Here is a tiny trained network, its code and every weight. The questions are about switching its units off for an input and a target symbol, where a switched-off unit gives its printed mean instead of its output.

import numpy as np


def w(rows, s, z=0):
    codes = np.array(rows[::2]) - 128.0
    scale = np.full(codes.shape[1], s)
    scale[-1] = z or s
    return codes * scale


def f(y):
    return y / 2 * (1 + np.tanh(0.7978845608 * (y + 0.044715 * y**3)))


def softmax(a):
    e = np.exp(a - a.max(-1, keepdims=True))
    return e / e.sum(-1, keepdims=True)


def log_softmax(a):
    a = a - a.max(-1, keepdims=True)
    return a - np.log(np.exp(a).sum(-1, keepdims=True))


def net(x, mask):
    ids = ['δζηλμξ'.index(c) for c in x.split()]
    T = len(ids)
    res = E[ids] + P[:T]
    u = 0
    for l in range(2):
        r = res
        for j in range(2):
            rows = slice(2 * j, 2 * j + 2)
            q, k, v = (r @ M[l][rows].T for M in (Q, K, V))
            z = softmax(np.where(np.tri(T) > 0, q @ k.T / 2**0.5, -1e9)) @ v
            o = O[l][rows]
            res = res + np.where(mask[u + j], z, o[:, -1]) @ o[:, :-1]
        u += 2
        y = f(res @ A[l][:, :-1].T + A[l][:, -1])
        res = res + np.where(mask[u : u + 4], y, B[l][:, -1]) @ B[l][:, :-1]
        u += 4
    return log_softmax(res[-1] @ U[:, :-1].T + U[:, -1])


Q, K, V, O, A, B = {}, {}, {}, {}, {}, {}
E = w([
[246,165,212],'δ',
[104,107,56],'ζ',
[203,70,175],'η',
[173,161,136],'λ',
[96,228,151],'μ',
[133,149,97],'ξ',
],0.013)
P = w([
[104,114,78],'0',
[183,101,209],'1',
[164,119,217],'2',
[47,173,95],'3',
[71,177,61],'4',
[127,173,83],'5',
[163,179,87],'6',
[152,182,56],'7',
[150,196,28],'8',
[162,179,12],'9',
[179,176,1],'10',
[188,144,16],'11',
[181,104,9],'12',
],0.0093)
Q[0] = w([
[91,156,126],'0.h0',
[223,135,73],'0.h0',
[173,249,155],'0.h1',
[133,170,150],'0.h1',
],0.012)
K[0] = w([
[192,144,207],'0.h0',
[243,164,53],'0.h0',
[144,254,55],'0.h1',
[126,178,142],'0.h1',
],0.0078)
V[0] = w([
[224,2,192],'0.h0',
[165,221,67],'0.h0',
[192,69,130],'0.h1',
[158,113,176],'0.h1',
],0.0086)
O[0] = w([
[244,210,1,254],'0.h0',
[126,48,144,219],'0.h0',
[142,84,6,159],'0.h1',
[201,85,164,162],'0.h1',
],0.0076,0.0038)
A[0] = w([
[161,205,55,157],'0.n0',
[239,208,62,78],'0.n1',
[1,192,236,6],'0.n2',
[22,62,48,194],'0.n3',
],0.008,0.0017)
B[0] = w([
[129,109,75,198],'0.n0',
[156,152,188,252],'0.n1',
[170,111,79,137],'0.n2',
[147,212,246,132],'0.n3',
],0.012,0.013)
Q[1] = w([
[92,3,104],'1.h0',
[133,92,141],'1.h0',
[31,245,65],'1.h1',
[219,100,132],'1.h1',
],0.003)
K[1] = w([
[47,186,139],'1.h0',
[134,146,138],'1.h0',
[203,109,142],'1.h1',
[238,135,2],'1.h1',
],0.0084)
V[1] = w([
[77,217,214],'1.h0',
[213,73,125],'1.h0',
[72,52,2],'1.h1',
[138,35,171],'1.h1',
],0.0085)
O[1] = w([
[132,29,91,86],'1.h0',
[86,141,138,245],'1.h0',
[113,242,105,17],'1.h1',
[142,163,255,101],'1.h1',
],0.0093,0.012)
A[1] = w([
[213,205,9,251],'1.n0',
[178,252,134,56],'1.n1',
[198,150,107,112],'1.n2',
[201,151,148,119],'1.n3',
],0.012,0.0031)
B[1] = w([
[225,97,182,253],'1.n0',
[228,77,168,191],'1.n1',
[74,170,2,209],'1.n2',
[29,157,55,221],'1.n3',
],0.0084,0.013)
U = w([
[146,108,183,206],'δ',
[116,128,114,254],'ζ',
[161,122,81,113],'η',
[116,105,9,80],'λ',
[130,100,127,67],'μ',
[146,75,148,49],'ξ',
],0.015,0.0089)

Each question gives the input, a string of symbols that net reads in full, and the target symbol t.
The units are the heads (2 rows each of Q, K, V and O) and the neurons (one row each of A and B). Each row of codes is followed by its name. A weight is (code - 128) times the scale printed after its matrix; where a second scale follows, it is the last column's (O, A, B and U).
mask holds one flag per unit, layer by layer, with each layer's heads first. A switched-off unit (its flag False) gives its mean, the last column of its rows in O or B, instead of its output. The means were averaged over made-up inputs and are rounded, as every weight is.
A unit's drop is (log p(t) with every unit on - log p(t) with that unit switched off) / (log p(t) with every unit on - log p(t) with every unit switched off).
The circuit of an input: a set's keep is (log p(t) with only the set's units on - log p(t) with every unit switched off) / (log p(t) with every unit on - log p(t) with every unit switched off). Starting from all 12 units, units are removed one at a time, each time the one whose removal leaves the highest keep (on an exact tie, the one counted first), for as long as the keep stays at least 0.8.
units of the circuit, in order: the units of the circuit, biggest drop first
k most important neurons: the k neurons with the biggest drops, biggest first
top k neurons in layer l: the k neurons of layer l with the biggest drops, biggest first
heads that matter: for each layer, one digit per head in row order, 1 if its drop is at least 0.15 and else 0, layers parted by /
drop of u: that unit's drop, to one decimal
input δ λ λ, target λ: 4 most important neurons => 1.n0; 0.n1; 1.n3; 1.n1
input δ η λ, target λ: units of the circuit, in order => 0.h0; 1.n2
input η δ η, target η: units of the circuit, in order => 0.h0; 1.n0; 1.n2
input μ μ η μ λ, target δ: units of the circuit, in order => 1.n2; 0.h0
input η η ξ η λ λ ζ δ μ ξ, target ζ: units of the circuit, in order => 0.h0; 0.n3
input η η ζ μ λ, target δ: 2 most important neurons => 0.n0; 1.n2
input η δ μ η η δ λ η η, target λ: 4 most important neurons => 0.n1; 1.n2; 1.n1; 1.n3
input η δ λ δ, target λ: 3 most important neurons => 0.n1; 1.n3; 1.n2
input η η η δ ξ, target η: 2 most important neurons => 1.n0; 0.n0
input μ η λ μ ξ λ η δ η μ λ ζ ξ, target ζ: 4 most important neurons => 0.n1; 1.n0; 0.n3; 1.n1
input η λ λ, target η: top 2 neurons in layer 1 => 1.n2; 1.n1
input η η λ η μ, target δ: heads that matter => 01 / 10
input μ ζ λ ξ, target δ: heads that matter => 10 / 01
input η η η δ, target η: units of the circuit, in order => 0.h0; 1.n2; 1.n0
input δ μ δ, target ζ: 3 most important neurons => 1.n3; 1.n0; 1.n1
input η η λ, target η: 4 most important neurons => 1.n2; 0.n0; 1.n1; 1.n0
input λ δ η δ, target λ: 2 most important neurons => 0.n0; 1.n3
input λ δ η λ η δ η δ μ, target δ: heads that matter => 01 / 00
input μ μ μ δ ζ λ δ λ η ζ, target ζ: 2 most important neurons => 0.n1; 1.n0
input η η ξ, target η: 2 most important neurons => 0.n0; 1.n2
input μ ζ η ζ ξ, target δ: heads that matter => 00 / 01
input η η η η ζ, target η: top 2 neurons in layer 1 => 1.n0; 1.n2
input η δ δ, target η: 3 most important neurons => 1.n1; 1.n2; 0.n0
input λ λ η, target ζ: units of the circuit, in order => 1.n0; 1.n1
input ζ ξ η δ λ η μ δ η λ ζ, target ζ: 3 most important neurons => 0.n3; 1.n0; 1.n1
input λ η δ, target ζ: top 3 neurons in layer 1 => 1.n3; 1.n0; 1.n2
input δ μ ζ μ δ δ δ η δ δ δ η η, target λ: 3 most important neurons => 1.n2; 1.n1; 1.n3
input δ η δ λ ζ, target η: drop of 0.n3 => -0.2
